Here is a tiny trained network, its code and every weight. The questions are about switching its units off for an input and a class, where a switched-off unit gives its printed mean instead of its output.

import numpy as np


def w(rows, s, z=0):
    codes = np.array(rows[::2]) - 128.0
    scale = np.full(codes.shape[1], s)
    scale[-1] = z or s
    return codes * scale


def norm(h):
    return h / np.sqrt((h * h).mean(-1, keepdims=True) + 1e-5)


def f(y):
    return y / 2 * (1 + np.tanh(0.7978845608 * (y + 0.044715 * y**3)))


def log_softmax(a):
    a = a - a.max(-1, keepdims=True)
    return a - np.log(np.exp(a).sum(-1, keepdims=True))


def net(x, mask):
    res = np.array(x, float).reshape(1, 3) / 4 @ E
    u = 0
    for l in range(3):
        y = f(norm(res) @ A[l][:, :-1].T + A[l][:, -1])
        res = res + np.where(mask[u : u + 5], y, B[l][:, -1]) @ B[l][:, :-1]
        u += 5
    return log_softmax(norm(res)[-1] @ U[:, :-1].T + U[:, -1])


A, B = {}, {}
E = w([
[1,72,112],'x0',
[104,143,196],'x1',
[183,16,171],'x2',
],0.0058)
A[0] = w([
[132,88,145,120],'0.n1',
[105,157,107,175],'0.n2',
[157,178,110,110],'0.n3',
[87,160,240,4],'0.n4',
[107,152,246,52],'0.n5',
],0.013,0.0043)
B[0] = w([
[125,85,173,180],'0.n1',
[150,65,163,252],'0.n2',
[119,98,165,224],'0.n3',
[124,117,2,211],'0.n4',
[193,92,16,242],'0.n5',
],0.0084,0.0021)
A[1] = w([
[67,146,218,27],'1.n1',
[117,22,27,85],'1.n2',
[1,71,116,193],'1.n3',
[17,244,183,3],'1.n4',
[186,33,164,102],'1.n5',
],0.005,0.0041)
B[1] = w([
[52,210,81,94],'1.n1',
[111,101,79,180],'1.n2',
[254,161,193,251],'1.n3',
[95,197,112,115],'1.n4',
[184,172,217,166],'1.n5',
],0.004,0.0032)
A[2] = w([
[186,86,16,250],'2.n1',
[158,93,224,107],'2.n2',
[138,150,27,191],'2.n3',
[11,52,134,163],'2.n4',
[86,218,93,129],'2.n5',
],0.011,0.0021)
B[2] = w([
[60,148,80,253],'2.n1',
[77,142,105,205],'2.n2',
[123,109,92,192],'2.n3',
[209,205,105,197],'2.n4',
[139,4,159,170],'2.n5',
],0.011,0.0062)
U = w([
[110,132,20,181],'0',
[216,244,151,154],'1',
[120,27,179,163],'2',
[5,183,144,1],'3',
],0.015,0.0035)

Each question gives the input, the list of numbers given to net, and the class t.
The units are the neurons (one row each of A and B). Each row of codes is followed by its name. A weight is (code - 128) times the scale printed after its matrix; where a second scale follows, it is the last column's (A, B and U).
mask holds one flag per neuron, layer by layer. A switched-off neuron (its flag False) gives its mean, the last column of its row in B, instead of its output. The means were averaged over made-up inputs and are rounded, as every weight is.
A unit's drop is (log p(t) with every unit on - log p(t) with that unit switched off) / (log p(t) with every unit on - log p(t) with every unit switched off).
The circuit of an input: a set's keep is (log p(t) with only the set's units on - log p(t) with every unit switched off) / (log p(t) with every unit on - log p(t) with every unit switched off). Starting from the 12 units with the biggest drops (on a tie, the unit counted first), units are removed one at a time, each time the one whose removal leaves the highest keep (on an exact tie, the one counted first), for as long as the keep stays at least 0.8.
circuit, biggest first: the units of the circuit, biggest drop first
unit that matters most: the unit with the biggest drop
top k neurons: the k neurons with the biggest drops, biggest first
top k neurons in layer l: the k neurons of layer l with the biggest drops, biggest first
input [4,-2,-1], class 1: unit that matters most => 0.n5
input [6,0,-6], class 1: top 2 neurons => (2.n4; 0.n2)
input [-3,3,-2], class 3: circuit, biggest first => (2.n4; 0.n3)
input [8,6,8], class 1: top 2 neurons in layer 0 => (0.n2; 0.n3)
input [0,-6,-8], class 2: circuit, biggest first => (2.n5; 0.n5; 0.n4)
input [8,-1,-6], class 1: top 2 neurons in layer 2 => (2.n4; 2.n1)
input [5,5,-6], class 2: circuit, biggest first => (2.n5; 2.n1)
input [5,-5,-6], class 2: top 2 neurons => (2.n5; 0.n5)
input [5,6,-3], class 0: circuit, biggest first => (0.n4; 0.n5)
input [-3,-1,1], class 3: top 2 neurons => (2.n2; 2.n4)
input [1,1,-4], class 2: top 2 neurons in layer 0 => (0.n5; 0.n1)
input [-5,2,-6], class 2: top 3 neurons => (2.n5; 1.n3; 2.n4)
input [2,7,-5], class 0: top 2 neurons => (0.n4; 0.n5)
input [2,0,-6], class 2: circuit, biggest first => (2.n5)
input [7,0,7], class 1: top 4 neurons in layer 2 => (2.n4; 2.n1; 2.n5; 2.n3)
input [5,-2,1], class 1: top 3 neurons => (2.n4; 0.n5; 2.n1)
input [-2,4,-5], class 2: top 2 neurons => (2.n5; 1.n3)
input [8,-6,6], class 1: top 3 neurons => (2.n4; 0.n5; 0.n4)
input [5,-4,4], class 1: top 3 neurons in layer 0 => (0.n5; 0.n4; 0.n1)
input [-1,0,3], class 3: top 2 neurons in layer 2 => (2.n2; 2.n5)
input [-5,-1,-8], class 2: top 2 neurons in layer 2 => (2.n5; 2.n4)
input [7,5,7], class 1: top 3 neurons in layer 2 => (2.n4; 2.n1; 2.n5)
input [5,5,4], class 0: unit that matters most => 0.n5
input [3,0,-5], class 2: top 2 neurons => (2.n5; 1.n3)
